j_255: [ 0.58  2.25 -2.23  1.72 -0.66 -0.09  0.23  1.64 -1.09 -0.65 -0.22 -0.86
 -0.91 -2.32  2.70  1.44 -0.13  0.50  0.63  0.99  0.03  0.79  2.30 -0.27
  1.48  2.44 -2.70 -0.62  0.29  0.22  0.66 -1.13  0.16 -6.78 -0.70 -1.50
  1.35 -0.34  0.87 -0.68  1.81  1.77 -0.44 -0.79 -0.99 -3.60]
j_270: [ 0.70  2.52  1.87  0.13 -0.17  1.08 -0.06  0.09 -0.55  1.25  0.00  0.13
 -1.78  2.13 -2.00  0.70  0.03  3.98  0.15  0.96 -1.87  0.40  0.33 -0.01
 -1.37  2.87 -3.73  0.47  0.04 -0.29  3.49  1.53 -0.24 -0.25  0.99 -0.67
  2.71  0.67 -0.32  1.26  2.02 -8.34  0.40 -1.52  0.80 -1.05]
j_820: [ 0.88  0.78  0.02  1.62  0.50  0.58 -0.55  0.62  1.33  1.19  0.86  2.62
  2.24  1.27  0.38 -2.99 -2.55  0.70 -0.81  3.10  0.60 -0.10 -0.12 -1.36
 -2.30  1.02 -2.02  0.44 -0.58  1.49  2.66  0.80  2.58  3.62  0.11  0.64
 -0.14  1.98 -0.20 -3.30 -1.26  1.03  0.73 -0.47 -1.85 -1.71]
j_326: [-0.61 -0.56 -0.79  0.32  0.90 -0.38  0.04 -1.37 -2.06  2.13 -0.54  0.30
  0.62  1.06 -1.40 -0.26 -0.34 -0.81  0.45 -4.15 -3.08 -1.05 -0.53  2.67
  1.16  0.10  0.68 -0.65  0.23  0.22  2.84 -0.22 -0.16 -0.12 -3.16 -1.22
  1.42 -0.80  0.81 -2.55 -1.50 -5.68  0.61  2.99  0.75  3.99]
j_679: [ 0.81  1.05 -1.66  0.36  0.82 -0.61 -0.26 -0.03  1.06 -0.99 -0.57  1.31
  1.14  0.55  1.03 -0.18 -3.25 -0.56  0.18  0.61  0.78  0.03 -0.05  2.15
 -0.64 -0.21 -1.00 -0.99 -0.45 -0.01 -4.06 -0.29 -0.84 -0.56 -0.40  1.26
  1.10  0.42  0.22 -0.87 -0.38 -4.01  0.38 -0.76 -1.31  2.12]
j_447: [-0.75  0.28 -0.87  0.58  0.71 -0.09 -2.38 -0.67  1.67  0.62 -0.65  3.48
  1.80 -2.38  2.49  1.08 -1.76  0.54 -0.79 -3.01  0.82  0.30 -1.01 -0.21
  0.98 -1.57 -0.70  0.05 -2.93  2.88 -1.74  0.11 -2.04  1.10 -3.71  1.29
  0.15  0.26  0.26 -1.58 -1.51  0.59 -0.87 -1.35  1.80  4.59]
j_239: [-5.68  0.90 -1.37  0.22 -1.50  0.62 -0.22  0.29 -0.16 -2.55 -0.54 -4.15
  3.99  0.61 -0.81  2.67 -1.40  2.84 -0.65 -0.80 -3.16 -1.05 -0.12  1.06
 -3.08  2.13  0.04 -1.22 -0.61 -0.79 -2.06  0.45  1.16  0.23  0.10 -0.34
  0.32 -0.26 -0.56 -0.53  2.99  1.42  0.75 -0.38  0.68  0.81]
j_349: [-0.65  0.36  2.27  0.38  1.01  0.63 -0.74 -0.35 -0.50  1.83  0.58 -1.46
 -0.28 -1.04 -2.19  1.13 -3.42 -0.15 -0.55 -2.96 -0.36 -0.48 -1.77 -0.07
  1.27  1.77  3.86  0.15  0.56  0.47 -2.83  0.63  1.11  5.87 -3.77  1.20
 -6.01  1.53  1.63  0.46  0.58  4.58  0.03 -0.89 -1.06 -2.10]
j_351: [ 0.29 -1.86  1.44 -0.33 -0.85 -0.31  0.82 -0.41 -1.39 -1.47  1.14  3.98
  0.50  0.47 -1.16 -2.80  1.10 -1.12 -1.12  1.26  0.55 -0.38  0.08 -2.83
 -1.44 -1.70 -1.42  0.19  1.02 -0.38  1.99  0.70  4.80 -2.83 -1.55  0.10
 -1.16  0.37  0.28  1.82 -1.61 -6.43  0.73  0.69 -0.93 -7.18]
j_40: [-0.38 -1.71 -3.13 -0.04 -0.12  1.34  1.57 -0.89  0.61 -2.07 -0.67 -1.94
  0.44 -0.85 -3.38 -0.37  4.73 -3.38 -0.77  1.80  0.65  0.32 -3.03 -0.54
  1.57  2.75  2.62  0.77 -1.58  1.12  1.25 -0.01  0.97 -5.31 -3.42 -0.73
 -4.83  0.84  0.01 -0.69 -0.06  3.95 -0.49 -0.14 -0.99  1.35]
j_72: [-0.78 -1.66  1.65 -0.34  1.07  0.75 -0.69  1.38  1.11  3.49 -0.52 -3.36
 -0.21  0.96  2.29 -0.63  0.03  1.57 -0.25 -3.88  1.00 -0.61 -1.86  0.10
  1.06 -4.10  8.23  0.33  0.62 -1.33 -0.01 -0.76 -3.38  4.01  0.44 -0.75
  2.61  1.34 -0.36  2.03 -0.99  1.22 -0.61 -2.38  0.43 -1.29]
j_217: [-0.38  0.36 -1.55  0.55 -1.16 -7.18 -1.12 -1.16 -0.33 -1.39  1.99  0.28
 -2.83  0.29  0.10 -6.43 -1.61  3.98 -1.12 -0.38 -1.44  1.10 -1.86 -1.70
  0.47  1.14 -0.85 -2.80  0.50 -1.42  4.80 -0.93 -0.31 -1.47  1.82 -0.41
 -2.83  0.69  0.19  0.73  1.44  0.82  1.02  0.70  0.08  1.26]
perm: [ 2.02 -8.34  0.40 -1.52  0.80 -1.05  0.70  2.52  1.87  0.13 -0.17  1.08
 -0.06  0.09 -0.55  1.25  0.00  0.13 -1.78  2.13 -2.00  0.70  0.03  3.98
  0.15  0.96 -1.87  0.40  0.33 -0.01 -1.37  2.87 -3.73  0.47  0.04 -0.29
  3.49  1.53 -0.24 -0.25  0.99 -0.67  2.71  0.67 -0.32  1.26]
j_270
which: [ 0.58  2.25 -2.23  1.72 -0.66 -0.09  0.23  1.64 -1.09 -0.65 -0.22 -0.86
 -0.91 -2.32  2.70  1.44 -0.13  0.50  0.63  0.99  0.03  0.79  2.30 -0.27
  1.48  2.44 -2.70 -0.62  0.29  0.22  0.66 -1.13  0.16 -6.78 -0.70 -1.50
  1.35 -0.34  0.87 -0.68  1.81  1.77 -0.44 -0.79 -0.99 -3.60]
j_255
which: [-0.61 -0.56 -0.79  0.32  0.90 -0.38  0.04 -1.37 -2.06  2.13 -0.54  0.30
  0.62  1.06 -1.40 -0.26 -0.34 -0.81  0.45 -4.15 -3.08 -1.05 -0.53  2.67
  1.16  0.10  0.68 -0.65  0.23  0.22  2.84 -0.22 -0.16 -0.12 -3.16 -1.22
  1.42 -0.80  0.81 -2.55 -1.50 -5.68  0.61  2.99  0.75  3.99]
j_326
which: [-0.38 -1.71 -3.13 -0.04 -0.12  1.34  1.57 -0.89  0.61 -2.07 -0.67 -1.94
  0.44 -0.85 -3.38 -0.37  4.73 -3.38 -0.77  1.80  0.65  0.32 -3.03 -0.54
  1.57  2.75  2.62  0.77 -1.58  1.12  1.25 -0.01  0.97 -5.31 -3.42 -0.73
 -4.83  0.84  0.01 -0.69 -0.06  3.95 -0.49 -0.14 -0.99  1.35]
j_40
key -> tag
[-6.78] -> j_245
[-1.47] -> j_825
[2.70] -> j_721
[0.23] -> j_680
join j_255 33: 
j_245
perm: [-5.68 -4.15 -3.16 -3.08 -2.55 -2.06 -1.50 -1.40 -1.37 -1.22 -1.05 -0.81
 -0.80 -0.79 -0.65 -0.61 -0.56 -0.54 -0.53 -0.38 -0.34 -0.26 -0.22 -0.16
 -0.12  0.04  0.10  0.22  0.23  0.30  0.32  0.45  0.61  0.62  0.68  0.75
  0.81  0.90  1.06  1.16  1.42  2.13  2.67  2.84  2.99  3.99]
j_326
perm: [-7.18  0.29 -1.86  1.44 -0.33 -0.85 -0.31  0.82 -0.41 -1.39 -1.47  1.14
  3.98  0.50  0.47 -1.16 -2.80  1.10 -1.12 -1.12  1.26  0.55 -0.38  0.08
 -2.83 -1.44 -1.70 -1.42  0.19  1.02 -0.38  1.99  0.70  4.80 -2.83 -1.55
  0.10 -1.16  0.37  0.28  1.82 -1.61 -6.43  0.73  0.69 -0.93]
j_351

